Here is a tiny trained network, its code and every weight. The questions are about switching its units off for an input and a target symbol, where a switched-off unit gives its printed mean instead of its output.

import numpy as np


def w(rows, s, z=0):
    codes = np.array(rows[::2]) - 128.0
    scale = np.full(codes.shape[1], s)
    scale[-1] = z or s
    return codes * scale


def norm(h):
    return h / np.sqrt((h * h).mean(-1, keepdims=True) + 1e-5)


def f(y):
    return y / 2 * (1 + np.tanh(0.7978845608 * (y + 0.044715 * y**3)))


def softmax(a):
    e = np.exp(a - a.max(-1, keepdims=True))
    return e / e.sum(-1, keepdims=True)


def log_softmax(a):
    a = a - a.max(-1, keepdims=True)
    return a - np.log(np.exp(a).sum(-1, keepdims=True))


def net(x, mask):
    ids = ['ζλστφψ'.index(c) for c in x.split()]
    T = len(ids)
    res = E[ids] + P[:T]
    u = 0
    for l in range(2):
        r = norm(res)
        for j in range(2):
            rows = slice(2 * j, 2 * j + 2)
            q, k, v = (r @ M[l][rows].T for M in (Q, K, V))
            z = softmax(np.where(np.tri(T) > 0, q @ k.T / 2**0.5, -1e9)) @ v
            o = O[l][rows]
            res = res + np.where(mask[u + j], z, o[:, -1]) @ o[:, :-1]
        u += 2
        y = f(norm(res) @ A[l][:, :-1].T + A[l][:, -1])
        res = res + np.where(mask[u : u + 12], y, B[l][:, -1]) @ B[l][:, :-1]
        u += 12
    return log_softmax(norm(res)[-1] @ U[:, :-1].T + U[:, -1])


Q, K, V, O, A, B = {}, {}, {}, {}, {}, {}
E = w([
[100,81,84,11,112,98,88,94],'ζ',
[149,194,84,54,135,148,119,111],'λ',
[102,110,93,82,171,180,236,231],'σ',
[21,138,60,108,124,102,145,93],'τ',
[124,123,120,77,119,159,137,169],'φ',
[236,101,177,116,124,164,177,137],'ψ',
],0.011)
P = w([
[132,103,158,151,81,89,154,96],'0',
[197,247,152,159,146,159,185,133],'1',
[116,127,126,109,200,109,98,135],'2',
[152,172,99,102,94,162,144,227],'3',
[192,193,201,117,174,163,139,120],'4',
[128,129,125,131,215,88,78,155],'5',
[161,170,92,96,68,179,89,195],'6',
[183,175,192,94,184,162,122,106],'7',
[143,124,93,157,245,62,65,172],'8',
[137,145,96,143,53,207,81,156],'9',
[179,165,175,77,186,152,125,98],'10',
],0.011)
Q[0] = w([
[157,119,150,135,91,110,145,124],'L0H0',
[149,119,163,135,164,155,109,154],'L0H0',
[157,131,120,93,200,181,95,150],'L0H1',
[152,95,109,193,253,64,98,99],'L0H1',
],0.011)
K[0] = w([
[174,148,134,63,127,122,151,154],'L0H0',
[151,89,105,146,167,119,130,181],'L0H0',
[151,103,159,148,76,185,57,103],'L0H1',
[119,117,254,72,42,96,202,55],'L0H1',
],0.0092)
V[0] = w([
[158,190,39,58,251,64,92,175],'L0H0',
[185,19,91,109,78,15,183,136],'L0H0',
[200,123,123,191,237,41,28,83],'L0H1',
[165,177,154,89,7,171,140,11],'L0H1',
],0.0033)
O[0] = w([
[163,72,95,116,161,96,206,128,253],'L0H0',
[102,148,47,137,124,101,86,240,135],'L0H0',
[80,133,160,66,113,2,239,135,3],'L0H1',
[132,27,149,150,157,166,159,105,165],'L0H1',
],0.0063,0.0028)
A[0] = w([
[169,159,111,147,81,156,114,152,163],'L0N0',
[151,160,114,82,34,157,193,111,169],'L0N1',
[42,74,97,193,160,144,35,155,129],'L0N2',
[181,124,74,150,101,84,227,122,168],'L0N3',
[141,108,65,112,186,107,128,138,96],'L0N4',
[141,111,135,37,166,102,194,68,174],'L0N5',
[98,239,145,147,172,143,235,74,35],'L0N6',
[96,136,87,197,161,148,181,135,92],'L0N7',
[103,74,62,100,154,95,92,126,109],'L0N8',
[96,232,171,161,162,108,204,2,4],'L0N9',
[103,163,114,100,162,66,149,175,111],'L0N10',
[149,131,146,88,141,149,117,133,148],'L0N11',
],0.0086,0.0037)
B[0] = w([
[76,129,58,140,140,148,96,90,201],'L0N0',
[146,124,145,146,133,162,71,157,247],'L0N1',
[137,165,164,74,130,135,120,149,197],'L0N2',
[91,185,131,91,93,108,89,115,169],'L0N3',
[131,131,156,143,116,97,133,115,203],'L0N4',
[154,179,118,122,95,138,130,169,253],'L0N5',
[134,160,123,135,158,165,129,155,176],'L0N6',
[131,117,121,169,100,140,83,117,148],'L0N7',
[119,115,147,168,141,158,188,98,197],'L0N8',
[95,119,2,67,145,118,124,119,151],'L0N9',
[151,164,169,121,101,120,81,148,158],'L0N10',
[148,173,92,84,164,146,146,168,209],'L0N11',
],0.0099,0.0053)
Q[1] = w([
[80,187,95,82,101,107,63,138],'L1H0',
[126,123,166,76,234,6,211,103],'L1H0',
[132,64,146,168,252,9,239,44],'L1H1',
[158,165,201,103,255,144,202,100],'L1H1',
],0.0083)
K[1] = w([
[128,133,114,87,155,74,157,115],'L1H0',
[80,115,98,47,6,190,186,79],'L1H0',
[99,122,116,120,31,196,124,121],'L1H1',
[193,139,144,136,84,220,80,132],'L1H1',
],0.011)
V[1] = w([
[124,254,119,118,167,150,100,21],'L1H0',
[5,56,155,80,113,121,139,176],'L1H0',
[134,190,18,166,156,159,112,219],'L1H1',
[70,127,165,224,111,116,98,137],'L1H1',
],0.0074)
O[1] = w([
[162,163,236,158,48,152,151,141,188],'L1H0',
[88,233,1,115,79,203,81,160,89],'L1H0',
[73,58,99,89,138,8,84,127,254],'L1H1',
[208,187,118,180,225,96,119,254,52],'L1H1',
],0.0075,0.0084)
A[1] = w([
[143,94,151,191,138,71,253,75,28],'L1N0',
[184,86,108,125,119,16,189,182,118],'L1N1',
[161,113,225,62,133,119,177,151,120],'L1N2',
[153,255,200,187,187,171,196,233,1],'L1N3',
[126,30,139,125,121,208,80,121,194],'L1N4',
[99,166,119,76,112,43,65,173,63],'L1N5',
[201,120,157,117,72,118,121,151,135],'L1N6',
[135,160,187,166,83,218,130,87,60],'L1N7',
[167,102,194,161,146,156,245,128,162],'L1N8',
[92,81,132,74,78,96,103,58,135],'L1N9',
[99,221,49,135,21,64,150,147,79],'L1N10',
[121,136,24,181,145,205,114,113,145],'L1N11',
],0.0088,0.0033)
B[1] = w([
[141,167,75,184,90,174,144,98,136],'L1N0',
[102,164,154,136,91,147,135,118,164],'L1N1',
[155,108,83,107,138,116,156,133,254],'L1N2',
[208,160,74,146,130,95,121,252,172],'L1N3',
[154,113,150,168,172,113,138,111,206],'L1N4',
[137,117,138,139,56,164,143,99,208],'L1N5',
[43,141,109,113,113,93,123,110,178],'L1N6',
[110,118,83,176,117,120,187,124,153],'L1N7',
[123,131,102,117,112,184,114,126,172],'L1N8',
[140,151,138,151,152,125,134,173,236],'L1N9',
[154,124,134,102,193,156,104,133,185],'L1N10',
[109,120,162,140,112,53,200,111,167],'L1N11',
],0.012,0.0073)
U = w([
[92,163,226,84,74,37,179,134,55],'ζ',
[113,184,207,76,133,250,71,113,161],'λ',
[173,207,116,162,147,122,158,215,111],'σ',
[56,106,18,116,148,89,104,116,58],'τ',
[128,101,206,132,255,132,134,128,252],'φ',
[123,132,124,176,116,216,223,60,162],'ψ',
],0.0057,0.002)

Each question gives the input, a string of symbols that net reads in full, and the target symbol t.
The units are the heads (2 rows each of Q, K, V and O) and the neurons (one row each of A and B). Each row of codes is followed by its name. A weight is (code - 128) times the scale printed after its matrix; where a second scale follows, it is the last column's (O, A, B and U).
mask holds one flag per unit, layer by layer, with each layer's heads first. A switched-off unit (its flag False) gives its mean, the last column of its rows in O or B, instead of its output. The means were averaged over made-up inputs and are rounded, as every weight is.
A unit's drop is (log p(t) with every unit on - log p(t) with that unit switched off) / (log p(t) with every unit on - log p(t) with every unit switched off).
The circuit of an input: a set's keep is (log p(t) with only the set's units on - log p(t) with every unit switched off) / (log p(t) with every unit on - log p(t) with every unit switched off). Starting from the 12 units with the biggest drops (on a tie, the unit counted first), units are removed one at a time, each time the one whose removal leaves the highest keep (on an exact tie, the one counted first), for as long as the keep stays at least 0.8.
units of the circuit, in order: the units of the circuit, biggest drop first
top k neurons: the k neurons with the biggest drops, biggest first
top k neurons in layer l: the k neurons of layer l with the biggest drops, biggest first
which heads matter: for each layer, one digit per head in row order, 1 if its drop is at least 0.15 and else 0, layers parted by /
input φ σ ζ σ, target ψ: top neuron in layer 0 -> (L0N2)
input λ ζ σ σ φ λ ζ τ ψ φ, target φ: units of the circuit, in order -> (L1H0, L1N4)
input σ τ ζ φ σ φ λ λ τ λ, target σ: which heads matter -> 00 / 01
input τ φ σ φ, target τ: which heads matter -> 00 / 10
input σ φ ψ τ τ φ λ φ λ λ, target ζ: units of the circuit, in order -> (L0H1, L1H0)
input ζ τ φ ψ ψ σ ψ, target τ: units of the circuit, in order -> (L1H0, L0N0, L0N5)
input ψ ψ φ φ, target λ: units of the circuit, in order -> (L1N2, L0N0, L1N3, L1N10)
input φ φ λ λ τ φ ψ σ σ σ, target τ: units of the circuit, in order -> (L1H0, L0N0, L0N5)
input τ φ σ τ σ ψ φ σ λ τ, target ζ: units of the circuit, in order -> (L1H0, L0H1)
input λ ψ λ σ, target ζ: units of the circuit, in order -> (L1H0, L0N3, L1H1)
input ψ ζ λ ψ σ τ, target σ: top 4 neurons in layer 0 -> (L0N8, L0N5, L0N2, L0N9)
input ζ τ σ φ σ ψ, target τ: which heads matter -> 10 / 10
input ψ τ ζ ζ, target ψ: which heads matter -> 00 / 01
input ψ λ λ ψ φ λ φ, target ζ: units of the circuit, in order -> (L1H0, L1N6)
input σ τ σ τ ψ τ τ, target σ: units of the circuit, in order -> (L1H1, L0N8, L0N11, L0N4)
input ψ φ φ τ τ ψ ψ λ ζ τ, target ψ: top 3 neurons -> (L0N4, L0N8, L1N7)
input λ φ λ, target ψ: which heads matter -> 01 / 00
input ψ ψ ζ λ, target ψ: top 2 neurons -> (L1N7, L0N5)
input σ φ σ, target ζ: which heads matter -> 01 / 01
input λ φ φ τ φ φ ζ, target λ: which heads matter -> 01 / 01
input ζ φ λ τ φ φ, target τ: top neuron -> (L0N8)
input σ λ τ λ ψ, target ψ: which heads matter -> 00 / 11
input ψ φ φ, target σ: which heads matter -> 11 / 01
input φ ψ σ λ τ τ ζ φ ζ ζ, target ψ: top 3 neurons in layer 0 -> (L0N8, L0N1, L0N2)
input τ φ φ, target λ: top neuron in layer 1 -> (L1N5)
input τ τ σ τ φ ζ τ λ ζ, target λ: which heads matter -> 10 / 10
input τ λ ψ, target λ: which heads matter -> 10 / 10
